Facts:
bisun η noneklom; brovo η grusin; brumim η stukla; brumim η fusabes; brumim η lubapes
buze η lebun; buze η mudri; buze η drobor; digriklom η dretin; digriklom η teludrum
dribren η pilun; driflon η kofli; driles η fuska; driles η lubapes; driles η senim
dugu η driles; dugu η pobrun; durove η neplel; durove η klestul; durove η vegre
fafidu η nidun; fafidu η kitotran; fafidu η klepamik; feskor η teludrum; fletrar η lila
fulos η driles; fulos η pilun; fulos η dugu; fulos η fletrar; fuska η lila
gikek η fulos; gradur η mudri; graplo η kofli; grukor η neplel; grukor η kugalal
grusin η topa; grusin η digriklom; grusin η driflon; gude η gradur; gugir η togak
gugir η mabom; kazagran η zodri; kinotrel η lebun; kinotrel η pilun; klepamik η durove
klestul η situ; klomugek η fuska; klosubis η druboskur; kufek η zuti; kufek η bisun
kufek η senim; kugalal η fuska; kugalal η lila; lilur η fulos; lilur η pilun
lilur η bisun; lilur η vazen; mabom η peklor; mabom η trugal; marestor η togak
marestor η stukla; marestor η kofli; neplel η lebun; neplel η kofli; nidun η trisa
novapak η driles; nulom η migra; nulom η zagrul; nulom η teludrum; nunidrul η driles
nunidrul η durove; nunidrul η drobor; nuplar η stukla; nuplar η fusabes; peklor η stukla
peklor η zodri; pilun η peklor; plebrus η durove; plebrus η trikon; plenun η neplel
plenun η klestul; pobrun η siplil; pobrun η marestor; pobrun η vegre; pufa η peklor
pufa η teludrum; senim η lubapes; siplil η brumim; situ η fuska; situ η siplil
stiple η neplel; stiple η trugal; stukla η fusabes; stukla η lubapes; togik η dretin
togik η kugalal; togik η gikek; togik η dugu; togik η medotu; topa η bisun
tranin η topa; tranin η pural; tranin η lilur; tranin η druboskur; trestama η pobrun
trestama η nuplar; trestama η zoskiskek; trikon η peklor; trikon η brumim; trisa η medotu
tritra η gude; trugal η lubapes; vazen η bisun; vegre η senim; vereskom η vazen
vereskom η zagrul; zegol η tidatrem; zegol η driflon; zegol η drobor; zodri η stukla
zoskiskek η kazagran; zoskiskek η marestor; zoskiskek η zodri; zufur η nidun; zufur η gude
beflebres ω kofli; bipla ω kofli; bisun ω kesir; brovo ω pural; brumim ω medotu
daso ω medotu; devel ω ploves; doka ω zeva; fidal ω plovo; foskil ω kesir
fusabes ω fulos; gedus ω medotu; gridru ω lizipal; kazagran ω fulos; kledru ω kofli
klepamik ω geplir; klugeskir ω driflon; lebun ω kesir; legabrom ω pural; marestor ω noneklom
nudur ω fletrar; pobrun ω trestama; stukla ω kesir; tidatrem ω bugrigo; vegre ω togak
zegol ω plovo; beflebres Π nunidrul; bipla Π tranin; bisun Π feskor; bromos Π vazen
brovo Π grukor; brumim Π durove; bugrigo Π mufa; buze Π gufaval; daso Π medotu
deklon Π nunidrul; devel Π lila; digriklom Π grukor; doka Π fulos; drepluflir Π klikon
dretin Π sterem; dribren Π plabruma; driflon Π gufaval; driles Π plovo; dripun Π lila
drobor Π plabruma; droro Π medotu; drovan Π floplek; druboskur Π lila; dubrek Π togak
dugu Π lila; fafidu Π noneklom; feskor Π fulos; fidal Π medotu; fikul Π plebrus
fletrar Π fulos; flires Π kevur; foskil Π fulos; fusabes Π pegruplu; fuska Π lila
gedus Π nuston; geplir Π drovan; gikek Π fulos; gogra Π noneklom; gradur Π kevur
graplo Π kevur; gregas Π sterem; gribur Π feskor; gridru Π trikon; grukor Π nuston
grusin Π mufa; gude Π klikon; gufaval Π floplek; gugir Π kuni; gula Π mobra
kazagran Π vazen; kesir Π sterem; kitotran Π grukor; kledru Π trestama; klepamik Π plovo
klestul Π klikon; klikon Π feskor; kliras Π pilun; klomugek Π nuston; klosubis Π togak
klugeskir Π medotu; kofli Π fulos; kufek Π trestama; kugalal Π noneklom; kuni Π mufa
lebun Π kinotrel; legabrom Π noneklom; letrobrik Π plebrus; lila Π plovo; lilur Π muklo
lizipal Π medotu; lokani Π plabruma; lubapes Π durove; mabom Π drovan; marestor Π klikon
medotu Π kevur; migra Π trikon; mobra Π plebrus; mudri Π durove; neplel Π noneklom
nidun Π letrobrik; noneklom Π fulos; novapak Π kinotrel; nudur Π kuni; nulom Π plovo
nuplar Π fulos; nuru Π tabru; pavi Π durove; pegruplu Π nuston; peklor Π togak
pilun Π muklo; plaban Π letrobrik; plabruma Π durove; plenun Π nuston; ploves Π trikon
pobrun Π tranin; pufa Π kuni; pural Π nunidrul; rupo Π mufa; satuflir Π plovo
senim Π noneklom; siplil Π klikon; situ Π plebrus; sterem Π kinotrel; stiple Π noneklom
stukla Π fletrar; stunak Π kevur; tabru Π durove; teludrum Π grukor; tidatrem Π kuni
tiklol Π drovan; togak Π kinotrel; togik Π plabruma; tona Π fulos; topa Π nuston
tranin Π nunidrul; trestama Π noneklom; trikon Π mufa; trisa Π plabruma; tritra Π plabruma
trubril Π kuni; trugal Π muklo; vafor Π fletrar; vazen Π fulos; vegre Π klikon
vereskom Π nuplar; vuzes Π pegruplu; zagrul Π noneklom; zegol Π trestama; zeva Π plebrus
zodri Π plabruma; zoskiskek Π kuni; zufur Π sterem; zuti Π pegruplu

Known rows:
tona: [ -8   8   4 -11  -7  -4   8   0   1  -5  12   4   3  -5  -3  18   7  19
 -14   4   9 -15   7  -5  -2  -3  -6   8  -1  16  18  17  -1   2 -11]
teludrum: [  1  -6 -26   3  25   7 -24   6 -39   8  16 -13  -5  -7   1  -5  41 -15
 -13  13 -16  24   0  20 -13  14  -8  19  -5   0  -9 -22   3 -37   6]
muklo: [  9  -7  -7   5  -4   6   3  -5  -7   3   7   5   6  -8   9  -3   1  -2
  -5  -3   2  -2  -4  16  -6  -4   9   5  -7 -16  -3  -3  -5   1  -2]
stunak: [  8  -9 -12   6  -9   8   4  -9  -1   4   6  15   8  -6   5   1  -7  -4
 -14  -6   7  -3   5  14  -8  -3  12  10 -12 -15  -8   1 -10   5   7]
mobra: [  5 -17 -10   2  -5  11   2 -20   1   3   7  14   3  -3   8  -3  -3  -6
 -14   4   0  -2  12   9  -8   3  14  11 -18 -13  -3   6  -2   4   6]
lubapes: [ 18   7  -1  -3   7  -6  -2   0  10   0 -10 -20  14   0  -6  11  11  -4
  11 -34  -8   6  -2  32  -2 -22   6  14  11 -22  18  -7 -33  16  18]
grusin: [ -6   6 -16  15   8   8  14  10   0  -2 -15  -1   1 -10  -6  13  -6   9
  15  -2   4  22 -21   1  21  13  15 -22 -11 -21 -21   1  11  20  -8]
daso: [  7 -15  23  10 -16  -3 -18 -18   3  11  -7  13  -1 -42  -6 -21 -39 -20
  -5  -3   6  12  20   7  -8 -10 -12  -4   3  -5   4 -10   0 -34  -4]
bromos: [ -4   5  14 -16  -6 -11  -1   7  -5  -1  12  -7  -4   4  -3  13   8  22
  -6  15   4 -22  10 -14  -5   1  -7   8   1  17  28  17   4  -9 -20]
buze: [  8   0 -10   7   1   5   2  -4   2   4  -1  11  -3   6   3  -7  -6 -11
  -2   5  -3   5  -5  -5  -2   2   8  -6  -2  -9 -15   2   2   7  12]
letrobrik: [  7   6 -19   3 -12   3  10   1  -5  -1   6  15  25 -18   0   5   2   6
  -3 -20  12   2 -12  28 -10 -10  12   0   1 -21 -15  -9 -15   1  -5]
lilur: [  4  -5  -5  23  -5   6 -14  19   4  -3 -18   3   7  16   4   6  -1 -15
   5  11   4  14  -7 -15  -7  -4  23   2  -1  -9 -16  19  11  -3   9]
zegol: [-50  23   6 -22 -18 -12  17  11  25 -27   6   4   6   8 -10  23   6  14
 -10   3  19 -19  12 -32   9  -7 -26  -9  25  53  11   9  18  -2  -7]
pavi: [ 19  -6   1   5  20  -9  11  -2  12   2  -3 -25   1   0  11   6   9  -3
  -5 -22   0   0   0  22  -8 -22   7   1   4 -19   8   0 -17   2  20]
migra: [-13 -32  -2   9  15   7  14 -10 -12   3 -13 -19 -18 -17   4   6 -15   7
   9   1  -4  17   0   4  32  34  14 -13 -36 -28  11   3  16  20 -21]
vafor: [ -6  13   6 -12  -8  -9   2  10  -5 -10  14  -2   4  -5  -7  23  13  31
  -5  -1   5 -19   2  -5  -7  -7 -10   9   6  21  17   7  -4  -6 -19]
zeva: [  8  -6  -1   3  -7   5  -1   0  -9   2   5   5   6  -4  12  -6   0  -1
   3 -11   1   1  -6  17  -3  -2   3   9  -1 -15  -2  -8  -6  -9  -6]
doka: [-22  -9  19 -15  -7  -7  -1   5   4 -12   6 -10   2  -4  -1   4   1   9
  -4  -5  11 -17  11   0   3  -4 -20  -1  10  24  22  -3   9 -15 -14]
tritra: [ 31  -9  19  12  34 -15  10  -2  34   5 -13 -46 -24  26  18   3   8 -19
   9 -10 -22  11   5   0  -7 -25   2 -11  13 -13  15   5 -16   8  45]

Rows:
No name comes twice in this set of rows, the named rows included.
[ 14  -1  -3  -2  47 -14  17 -15  37  19 -24 -32 -33  35   2   6 -13  -4
  26 -15 -30   8  12  11 -19 -14  -3  -3  21 -18  18   1 -32  15  54] | zodri
[  7  10 -14  21   7   3 -36  37 -26   0  -4 -11  16   9  -5   4  29 -15
  12   7 -10  33 -19   4  -8  -2   9   9   8   2 -27  -6   8 -32   4] | topa

The same objects again, as new rows of numbers:
Known rows:
fuska: [-10  -8  11  -1  28  -8 -16   4   7  18  -8   1  15  -7 -15  14 -22 -18
  17 -33  12 -20 -31  10  38  12 -10  22  -5 -23  12   2  17   3]
lila: [-14 -10  12  -2  30  -2  -6   7  10  22 -13   5   5  -3 -10  19 -24 -21
   6 -43  12 -11 -31   6  39  16 -19  18 -14 -24  16  -6  21   4]
dugu: [ -1  -3   2  -4  12  -7 -18   6   7  12  -8  -9  13  -2 -18   1 -27 -22
  13 -11  20 -23 -31   4  20  -3 -12  26   5  -3  -2   8  17  -3]
devel: [ -5  -5 -25  12  -9   6 -11   7  -3   3  -9  17   9  11  13  11   1 -17
   7  -2   5   7  -2  12   3   2   5 -13  11 -21  12  11  -7  10]
muklo: [ -3  -8 -19   0  -5   9  -3  -1 -14   1   0   9   5   4   6   8   6 -10
   1   0   1  14   3  10   0  -1   3 -16  12 -12   6   7  -1  10]
klestul: [-15   8  47 -27  28 -21   7 -42  19 -15  17 -14 -12 -19 -19 -30  -5  61
  -6   8 -17 -47  17  -2  12   9  32  12 -37  15  23 -30 -31 -13]
klikon: [-18   0  11 -17  -3  -7  13 -43  -8 -10   8   4  -3  -9   6  -9  -2  35
 -13  27 -17 -14  30  -7   2  -4  21 -22 -29   0  27 -18 -25  10]
durove: [ 17  14  17  12  16 -13   1  21   6  -6  15  -7  -3  -8 -20  16   7   8
  17 -27  -2 -10 -23   8  -1  13   8  26  20   1 -13  12   7  -5]
fikul: [ -3  -6 -16   3  -5   9  -6   4 -13   3   2  11   8   1   9  15   9 -11
   0  -5   0  10   6   9   0  -4   2 -11   9 -13   8   7   4  12]
nidun: [  3 -13   7  -9  14  -4  -2   4  22  -3   8   2   1   4  14  25  16  -5
  14 -31  10   2  -2  14   1  33  -1   9  16 -19  -4   4 -12  25]
nuston: [ -6 -18 -14   9  -8  21   2 -15 -20   0   7   0   5   3  10  -2  17 -19
   1  -9   5  18   1   6   0  19  -5 -19  18  -9  -7   1  11  -3]
zagrul: [-21  -8  17  -9 -10 -20  36 -17   8  13 -20  -4 -19  -4  -3 -12 -22  16
 -36  17 -18  -2  23 -22  -1  -5  -8 -25 -53  20  26 -36 -10   2]
vereskom: [  1   9   6  -8 -35 -21  11 -32  -1  -3 -16 -11  -8  -4   4 -16 -24   7
 -27  46   8 -26  12 -26 -16 -19   7  -6 -24  31  -6 -10 -16  14]
foskil: [ -6  34  -5 -15  23  13  -7  -8   2 -11   8  20  23  -1  24  -3 -17  25
 -28  10  -3  -2  15 -32  -6  19  26 -42 -22 -14   9  -2 -15 -14]
kesir: [-13  25 -38 -41  29 -16 -29  29  -7   3   1  11  50   4  20  14 -37  -5
  -8 -11   9   9   1 -11 -13  -3 -17 -49  17 -32   6  23 -12   6]
teludrum: [-25 -44   3  20  -6  15  36  -3   2  20 -12 -24  -9  18  -4 -22   8 -36
 -27 -29   1  39  -3 -13   1  44 -28 -27  -2  24  -3 -30  37 -39]
gula: [ -5  -2 -16   4  -2  11  -3   0  -9   0  -2  11   8   3   9  15   3 -11
   4  -4   3  13   3   9   4  -3  -2 -14  10 -12   2   7  -1   5]
zodri: [ 32  24   7  41  12 -16  23  57 -32  11   9  -6 -11 -18 -49  24   5  15
  12 -16 -51  22 -32   4   2 -26   6  -5   5  15  -8   2  27 -38]
bromos: [-10   1   6  -9  -2  -4  10 -32 -13  -9   8   4  -2  -7   2  -3   2  31
 -13  20 -14  -8  24   0  -2  -9  20 -23 -22  -3  18  -7 -19  10]

Rows:
No name comes twice in this set of rows, the named rows included.
[  5   0  19  26  40 -12  15  43  -7  26   3  -4  -7 -10 -41  15  -8   4
  12 -38 -37  12 -28   5  27  -1 -11  14 -13   1   9 -16  32 -29] | lubapes
[-15 -19 -12   4 -13 -15  11  15   5  26 -31   2  -1   7   3  17 -24 -38
 -15 -11   5  13 -10  -4   2   5 -30 -13 -12  -4  10  -8  14   7] | druboskur
[-21  10  37 -21  28 -16   7 -41   3 -12  17 -10 -12 -14 -29 -42 -17  58
  -4  10 -25 -42  17   0  17  -7  28   4 -41  18  29 -29 -18 -30] | siplil
[  5 -14  13   7  -4  15 -10 -35  -5 -15  21 -26   8   1  -2 -17   7 -27
  11 -11  35 -18 -25  -3  -2  41   6  19  32  11 -36   9  17 -17] | grukor
[-13  34   8  -3  50   2 -11  17  13  -2   6 -10  16   5 -21 -42 -27  38
 -18   1 -26 -14   6 -25   2   4  19 -23 -36   9  12 -14   2 -65] | stukla
[  0  15  23 -16   2 -17  -4 -27   9 -25  13 -22  -5  -8 -18 -34   0  44
   5  17  -5 -40  13   0 -15  -4  27  13  -3  25  -4   0 -26 -16] | stiple
[-11  24  -5 -11  53 -13 -11  56  52   9  -7   8  22  26  10   1 -25  -6
 -11 -50   0  -4  -7 -16 -10  45   3 -10  -7 -13  -3  -6  -9 -22] | lebun
[  2 -22   2  40 -37  26  27 -14   1  -8 -20 -28 -12  15   4 -22  16 -45
 -14   7  39   6  -8 -12 -22  48   9 -16  17  26 -33  -8  19 -20] | brovo
[  7  -5   7   7  -6  15  -6 -15  -2 -15  19 -24   4   3  -7 -23  14 -11
  16 -10  29 -13 -19   6  -5  32   8  18  39  13 -35  15  10 -20] | plenun
[-12   9  11  11  -9   5  12 -28  -1 -14 -10   6 -12  -8   1  -8   7  27
  -8  36 -11 -16  23   1   3   5  39 -21 -34  -4  29 -21 -27  10] | legabrom
[ 19   2 -12   5 -44 -10  -4  -9  -1   1 -17 -12   1   0   9   1 -22 -34
 -14  30  34 -10 -18 -19 -19 -16  -6   3  12  18 -31  18   4  12] | tranin
[-22   4  32  -9  20 -14   8 -24  10   6   0 -13 -10 -12 -23 -23 -21  30
 -10   3 -12 -33  -7  -4  23  -3   8  10 -39  12  21 -24  -4 -17] | senim

Now the same objects, written a new way:
Known rows:
plaban: [  0 -15  -4  -3  -6  11   3  -3  -5  -4  -5   0  -1   3]
lila: [  6  -4   5   0   6  13   1  -9  -2 -17   4   3  -6  -6]
plabruma: [-10 -12  -3   4   3  13 -12  -4 -36  -8  -7   2   4  12]
togik: [ -1  20  -9   3  25  -7 -15   5  16  -3  -8  -3   5  19]
tona: [ -3  -4  10   1  -4   8  -1   3 -15  20   7   1   2   5]
zegol: [ -2   8  11   6   4 -14 -21  17  14  21   8   3 -12   4]
trikon: [ -5   3  -6 -12   4 -14   5  -1  30  -6  -9  -4  -4 -14]
kufek: [  2  21  12   1   9 -19  -3  12 -39  31  12  -4  -6   3]
zagrul: [  2  19  13  11  -6  -5   1   5 -58  16  16  -2  -1   5]
siplil: [ -5  13  20   8  12 -11 -18   6 -35  34  15   1  -3  -8]
pobrun: [  2  -3  -2   1  10 -12  -5   0   9 -21  -8   0   0  -8]
topa: [ 12  13 -10   9 -10  -9  11   0  -7 -26  -2  -2   8   2]
bromos: [ -3  -1  15   2  -4   6   0   5 -23  28  10   0   1   4]
gregas: [  2 -22   0  -5  -6  13   3  -5  -8  -4  -4   2  -6   3]
muklo: [  0 -18   1  -5  -4  15   6  -5 -12  -4  -3   2  -5   1]
kinotrel: [  4  -7   0  -9   7  -3  -2  -7  14 -11  -9   3 -15  -5]
mobra: [  1 -21   2  -7  -5  17   6  -6 -14  -1  -4   2  -8   1]
lubapes: [ -9   5   0  13  11  -6 -19  -8 -39 -31  -4   3  10  -5]
grukor: [19  4 -8 -4  6 -2  2 -2 64 -9 -5  2  1 -3]

Rows:
No name comes twice in this set of rows, the named rows included.
[  5   5  -1   1   8   6  -5  -4  11 -17   5   1   1  -4] | fuska
[  5  10  12  -3  11   8 -10  -2 -12  24  15   0  -9  -1] | fletrar
[ -1  43  17  -2   0   5 -14 -10 -21  10  35  11   9  -6] | kofli
[ -2  14  18   7   2  -7 -17   2   2  19  12   4  -2  -5] | neplel
[ -6  18  -3   9  17   3 -18   0  -1 -10  -4  -1   9  19] | trisa
[ 5 16 12 -4 10 -7 -7 10 30 40 12  0 -8  7] | fafidu
[  1 -18 -11  -3  -8  22  -7  -6 -25  -7   2   3 -11   2] | plovo
[ -7   0  -3   9   8  -9 -21  10 -34 -17   9   2  -7  -7] | kazagran
[ 3 -3  2 -1 -5  2 -4 -5 42 -6 -3  5 -3  1] | gradur
[ -6  21 -16 -14  -1 -25  12  10  61  -1 -10 -10   4  -2] | pufa
[ -9  14  -4  -6 -16 -18   5   6  76 -13 -10  -3   3  -7] | tidatrem
[  8   2   2  -1   1   9   0  -2  25 -12   2   1  -3   2] | nidun
[  2   7  -2   1  -2   0  -8 -10  12  -9  -2   4  -4  -5] | driflon
[  6   1   0  -9  11  -3  -8  -3  34  -2  -7   1 -11  -3] | nunidrul
[ -6 -12  -5 -10 -10   7  12  -2  15   4  -6  -2  -2  -2] | mufa

